Below are the code and all the weights of a small trained network. Each question names an input and a class and asks about switching units off, where a switched-off unit gives its printed mean instead of its output.

import numpy as np


def w(rows, s, z=0):
    codes = np.array(rows[::2]) - 128.0
    scale = np.full(codes.shape[1], s)
    scale[-1] = z or s
    return codes * scale


def f(y):
    return np.maximum(y, 0)


def log_softmax(a):
    a = a - a.max(-1, keepdims=True)
    return a - np.log(np.exp(a).sum(-1, keepdims=True))


def net(x, mask):
    res = np.array(x, float).reshape(1, 6) / 4 @ E
    y = f(res @ A[0][:, :-1].T + A[0][:, -1])
    res = res + np.where(mask, y, B[0][:, -1]) @ B[0][:, :-1]
    return log_softmax(res[-1] @ U[:, :-1].T + U[:, -1])


A, B = {}, {}
E = w([
[128,129,129,127],'x0',
[28,65,18,170],'x1',
[27,115,189,99],'x2',
[113,190,66,1],'x3',
[127,127,127,129],'x4',
[91,229,120,187],'x5',
],0.0053)
A[0] = w([
[87,246,107,169,77],'neuron 1',
[143,90,130,105,88],'neuron 2',
[157,100,128,71,90],'neuron 3',
[134,135,87,58,105],'neuron 4',
[172,2,153,90,122],'neuron 5',
[146,63,188,211,88],'neuron 6',
[126,114,151,165,93],'neuron 7',
[61,109,52,153,83],'neuron 8',
[111,183,131,162,78],'neuron 9',
[113,62,198,207,92],'neuron 10',
[111,126,78,148,112],'neuron 11',
[255,129,31,165,166],'neuron 12',
[161,129,113,156,117],'neuron 13',
[75,94,88,156,92],'neuron 14',
[94,58,55,137,108],'neuron 15',
[96,178,101,169,152],'neuron 16',
[94,166,116,17,103],'neuron 17',
[82,119,169,113,191],'neuron 18',
[157,183,240,77,77],'neuron 19',
[134,29,104,44,127],'neuron 20',
[137,135,105,94,103],'neuron 21',
[174,158,140,130,121],'neuron 22',
[141,96,129,121,254],'neuron 23',
[119,153,109,68,91],'neuron 24',
[113,166,65,45,75],'neuron 25',
[168,156,182,118,73],'neuron 26',
[68,119,191,108,93],'neuron 27',
[65,98,206,118,138],'neuron 28',
[46,122,191,103,201],'neuron 29',
[174,130,84,143,201],'neuron 30',
[104,181,125,157,207],'neuron 31',
[169,136,183,107,82],'neuron 32',
],0.0093,0.0062)
B[0] = w([
[97,113,216,181,169],'neuron 1',
[121,123,162,145,136],'neuron 2',
[142,124,164,147,149],'neuron 3',
[171,143,106,165,170],'neuron 4',
[98,145,215,160,196],'neuron 5',
[198,149,89,205,186],'neuron 6',
[161,129,113,154,142],'neuron 7',
[172,47,123,90,181],'neuron 8',
[115,128,179,152,140],'neuron 9',
[203,149,86,185,188],'neuron 10',
[154,101,122,99,156],'neuron 11',
[3,112,74,128,239],'neuron 12',
[100,137,110,131,147],'neuron 13',
[156,71,123,96,169],'neuron 14',
[166,69,148,76,195],'neuron 15',
[140,150,184,130,177],'neuron 16',
[166,149,87,205,197],'neuron 17',
[92,168,101,98,199],'neuron 18',
[171,33,123,70,200],'neuron 19',
[116,154,219,148,197],'neuron 20',
[137,137,119,150,144],'neuron 21',
[123,92,119,102,161],'neuron 22',
[198,251,133,33,255],'neuron 23',
[150,131,106,178,157],'neuron 24',
[189,129,100,188,177],'neuron 25',
[151,62,137,103,157],'neuron 26',
[64,105,95,143,159],'neuron 27',
[59,129,92,131,186],'neuron 28',
[52,148,84,98,225],'neuron 29',
[98,175,94,85,209],'neuron 30',
[170,205,183,94,210],'neuron 31',
[155,75,139,108,158],'neuron 32',
],0.029,0.0062)
U = w([
[203,149,65,198,78],'0',
[178,39,135,32,80],'1',
[135,180,125,78,255],'2',
[114,165,253,139,108],'3',
[50,147,55,95,103],'4',
[142,172,129,83,225],'5',
[85,105,126,146,66],'6',
[87,42,139,191,61],'7',
],0.0068,0.0042)

Each question gives the input, the list of numbers given to net, and the class t.
The units are the neurons (one row each of A and B). Each row of codes is followed by its name. A weight is (code - 128) times the scale printed after its matrix; where a second scale follows, it is the last column's (A, B and U).
mask holds one flag per neuron, in row order. A switched-off neuron (its flag False) gives its mean, the last column of its row in B, instead of its output. The means were averaged over made-up inputs and are rounded, as every weight is.
A unit's drop is (log p(t) with every unit on - log p(t) with that unit switched off) / (log p(t) with every unit on - log p(t) with every unit switched off).
The circuit of an input: a set's keep is (log p(t) with only the set's units on - log p(t) with every unit switched off) / (log p(t) with every unit on - log p(t) with every unit switched off). Starting from the 12 units with the biggest drops (on a tie, the unit counted first), units are removed one at a time, each time the one whose removal leaves the highest keep (on an exact tie, the one counted first), for as long as the keep stays at least 0.8.
circuit, biggest first: the units of the circuit, biggest drop first
most important unit: the unit with the biggest drop
k most important neurons: the k neurons with the biggest drops, biggest first
drop when u is switched off: that unit's drop, to one decimal
input [7,5,-8,-7,1,1], class 4: most important unit => neuron 12
input [5,-7,6,2,-3,3], class 1: 2 most important neurons => (neuron 19; neuron 12)
input [-4,-1,-1,7,-7,5], class 0: circuit, biggest first => (neuron 17; neuron 25)
input [0,3,-1,3,-4,7], class 3: circuit, biggest first => (neuron 1; neuron 16)
input [5,-6,8,3,2,-6], class 4: 3 most important neurons => (neuron 29; neuron 28; neuron 27)
input [0,-1,3,6,4,-6], class 0: 2 most important neurons => (neuron 17; neuron 25)
input [3,-2,8,8,-6,4], class 0: 3 most important neurons => (neuron 17; neuron 25; neuron 12)
input [-1,0,-6,-4,0,6], class 3: 4 most important neurons => (neuron 1; neuron 29; neuron 16; neuron 31)
input [4,5,-1,0,1,-7], class 3: circuit, biggest first => (neuron 20; neuron 5)
input [7,4,-8,4,7,-5], class 4: 2 most important neurons => (neuron 12; neuron 31)
input [2,2,8,-5,5,3], class 4: 2 most important neurons => (neuron 29; neuron 28)
input [4,-1,8,4,-2,-4], class 4: 2 most important neurons => (neuron 29; neuron 28)
input [-2,6,6,-5,-2,5], class 1: 3 most important neurons => (neuron 8; neuron 14; neuron 12)
input [2,8,1,-5,0,-7], class 1: 2 most important neurons => (neuron 15; neuron 8)
input [-6,-7,5,-4,6,5], class 1: circuit, biggest first => (neuron 19)
input [-7,3,7,-8,-2,2], class 0: 3 most important neurons => (neuron 10; neuron 6; neuron 12)
input [-1,3,5,-2,-1,6], class 3: 3 most important neurons => (neuron 1; neuron 12; neuron 16)
input [-1,6,5,-5,-3,4], class 1: 2 most important neurons => (neuron 8; neuron 14)
input [2,0,-3,-7,-2,-6], class 0: 2 most important neurons => (neuron 6; neuron 10)
input [-1,5,8,-6,-1,1], class 4: circuit, biggest first => (neuron 29)
input [-1,-6,-4,-2,5,-1], class 1: circuit, biggest first => (neuron 19; neuron 26)
input [6,0,5,4,4,-8], class 3: 2 most important neurons => (neuron 20; neuron 5)
input [7,0,1,8,0,6], class 0: drop when neuron 17 is switched off => 0.3
input [0,-3,5,1,0,3], class 4: drop when neuron 23 is switched off => 0.2
input [-2,8,4,-3,-7,-2], class 1: drop when neuron 15 is switched off => 0.2
input [1,-8,6,7,6,7], class 1: drop when neuron 24 is switched off => -0.1
input [3,-6,0,-2,6,7], class 3: circuit, biggest first => (neuron 1)
